Look-ups in named tables: a row name and a column name give one cell, copied from the table.

Pas =
         Pibo  Dokon  Faruti  Buz  Boge  Tinasid  Valoku  Refalu  Tup  Lete
Bor        99     84     115   91    82       86      96     100  152    75
Rakemar    88     66      69  161    55       28     195      94  159   148
Sif        68     88      99  140   105       85     174      86  116   140

Rakemar, Boge -> 55
Sif, Lete -> 140
Rakemar, Pibo -> 88
Sif, Faruti -> 99
Bor, Refalu -> 100
Rakemar, Refalu -> 94
Bor, Faruti -> 115
Bor, Dokon -> 84
Sif, Valoku -> 174
Sif, Pibo -> 68
Bor, Valoku -> 96
Bor, Boge -> 82
Rakemar, Tinasid -> 28
Rakemar, Faruti -> 69

Mif =
        Refefu  Binemi  Vesas   Lak   Mut
Lef        0.6    -0.6    0.7   6.9  -1.0
Gid        3.6     3.2    6.2   4.5  -1.4
Fup        2.6    -2.6    2.4  -1.7   2.4
Rofino     4.7     4.7    6.9   5.8   4.9
Rabel      8.4    -0.7   -8.2   1.7  -5.9
Lif       -5.2    -0.1   -6.0  -4.4   0.2
Lop        7.3     3.8    0.6   7.4   1.5
Sanofe    -3.0    -4.5   -5.7   0.8  -0.3
Pag        8.2     0.2   -2.9   4.0  -2.1
Gigop     -5.4     3.5   -0.7   0.6   8.1
Dap       -1.5     3.9   -6.5   6.6   2.4

Fup, Binemi: -2.6
Lop, Mut: 1.5
Rofino, Vesas: 6.9
Lef, Binemi: -0.6
Lef, Vesas: 0.7
Rabel, Binemi: -0.7
Dap, Vesas: -6.5
Fup, Lak: -1.7
Lef, Mut: -1.0
Gid, Vesas: 6.2
Gid, Mut: -1.4
Sanofe, Lak: 0.8
Dap, Lak: 6.6

Ror
     Zasuker  Gakanik
Kot     6051    -6152
Kez    -4089    -3792
Mut     1619    -5505
Sav    -6969    -2551

Zasuker of Kot = 6051
Gakanik of Mut = -5505
Zasuker of Sav = -6969
Gakanik of Sav = -2551
Gakanik of Kot = -6152
Zasuker of Mut = 1619
Zasuker of Kez = -4089
Gakanik of Kez = -3792

Gufu.tsv
	Renug	Potovo	Gaf	Funa	Baru	Kep
Daba	90.832	81.145	53.733	54.339	28.851	65.445
Zun	21.559	67.518	41.623	77.502	47.661	44.160
Rov	18.013	62.259	67.747	97.117	61.515	70.682
Vizi	89.180	85.989	75.080	66.803	31.977	88.219
Belomoz	13.697	59.836	65.485	96.521	61.427	64.068
Sesun	74.608	40.172	38.143	25.306	59.054	35.748
Desof	40.883	19.349	62.825	42.602	88.913	44.984
Sofegu	65.326	28.300	87.807	42.295	90.124	79.957
Gofunud	59.950	21.352	82.418	35.778	98.041	68.018
Fafed	14.042	57.098	62.656	91.295	64.467	59.887
Rad	90.157	88.779	79.473	69.181	33.542	95.382
Gur	57.963	58.778	31.182	40.962	46.539	28.825
Kup	78.422	88.656	70.979	74.922	34.323	83.973
Gasobat	73.935	89.068	44.491	64.519	24.717	55.710

Potovo of Zun: 67.518
Potovo of Gasobat: 89.068
Kep of Gur: 28.825
Gaf of Gofunud: 82.418
Baru of Rov: 61.515
Kep of Zun: 44.160
Kep of Fafed: 59.887
Gaf of Sesun: 38.143
Baru of Daba: 28.851
Renug of Fafed: 14.042
Gaf of Zun: 41.623
Baru of Vizi: 31.977
Kep of Kup: 83.973
Baru of Rad: 33.542
Renug of Rov: 18.013
Potovo of Sofegu: 28.300
Funa of Gofunud: 35.778
Renug of Gofunud: 59.950
Potovo of Rad: 88.779
Which row has the largest Potovo? Gasobat

Mozi
         Rufo  Zefar  Loga  Tude  Bel  Levaga  Rirovi  Kifo
Miv        40     25   185   101   85      42     145    26
Zoneka     10    108    72   113  101     104      98    95
Tizibuz   209     35   149    91  191      84      62   116
Zasar     115    136    25   107  153     143      41   161
Zaz       197     55   120    80  122      86      77   107

Levaga of Zoneka = 104
Zefar of Tizibuz = 35
Tude of Miv = 101
Tude of Tizibuz = 91
Levaga of Zaz = 86
Tude of Zoneka = 113
Rufo of Tizibuz = 209
Rufo of Zasar = 115
Zefar of Zoneka = 108
Rirovi of Tizibuz = 62
Rufo of Zoneka = 10
Rufo of Miv = 40
Loga of Zasar = 25
Levaga of Miv = 42
Bel of Miv = 85
Tude of Zasar = 107
Which row has the largest Bel? Tizibuz

Sutibol.csv
,Mefi,Zin,Tifuvo,Rek,Beran,Bavuk,Bok,Mafe,Fafov,Goluk
Baper,28.6,43.8,56.4,40.8,50.3,25.7,60.9,6.9,46.1,18.8
Fofivin,37.4,44.5,58.2,37.8,19.4,24.8,70.6,58.4,55.9,66.8
Botim,37.0,21.4,68.5,26.3,40.3,99.6,34.2,56.3,65.5,49.8
Pimivo,41.2,45.4,63.9,30.5,23.5,26.6,59.6,70.7,59.7,87.7
Vafe,58.7,16.1,67.0,85.4,39.8,70.8,64.8,24.9,69.4,47.4
Tonizu,59.9,37.6,56.8,54.2,66.2,92.6,31.4,71.0,56.5,60.1
Diferal,67.7,59.5,49.1,72.7,54.4,83.3,48.4,77.1,56.7,68.0
Gedetil,66.8,51.1,68.9,54.9,42.1,16.4,44.4,15.4,46.0,64.2

Goluk of Botim is 49.8
Rek of Pimivo is 30.5
Beran of Pimivo is 23.5
Rek of Botim is 26.3
Goluk of Gedetil is 64.2
Mefi of Fofivin is 37.4

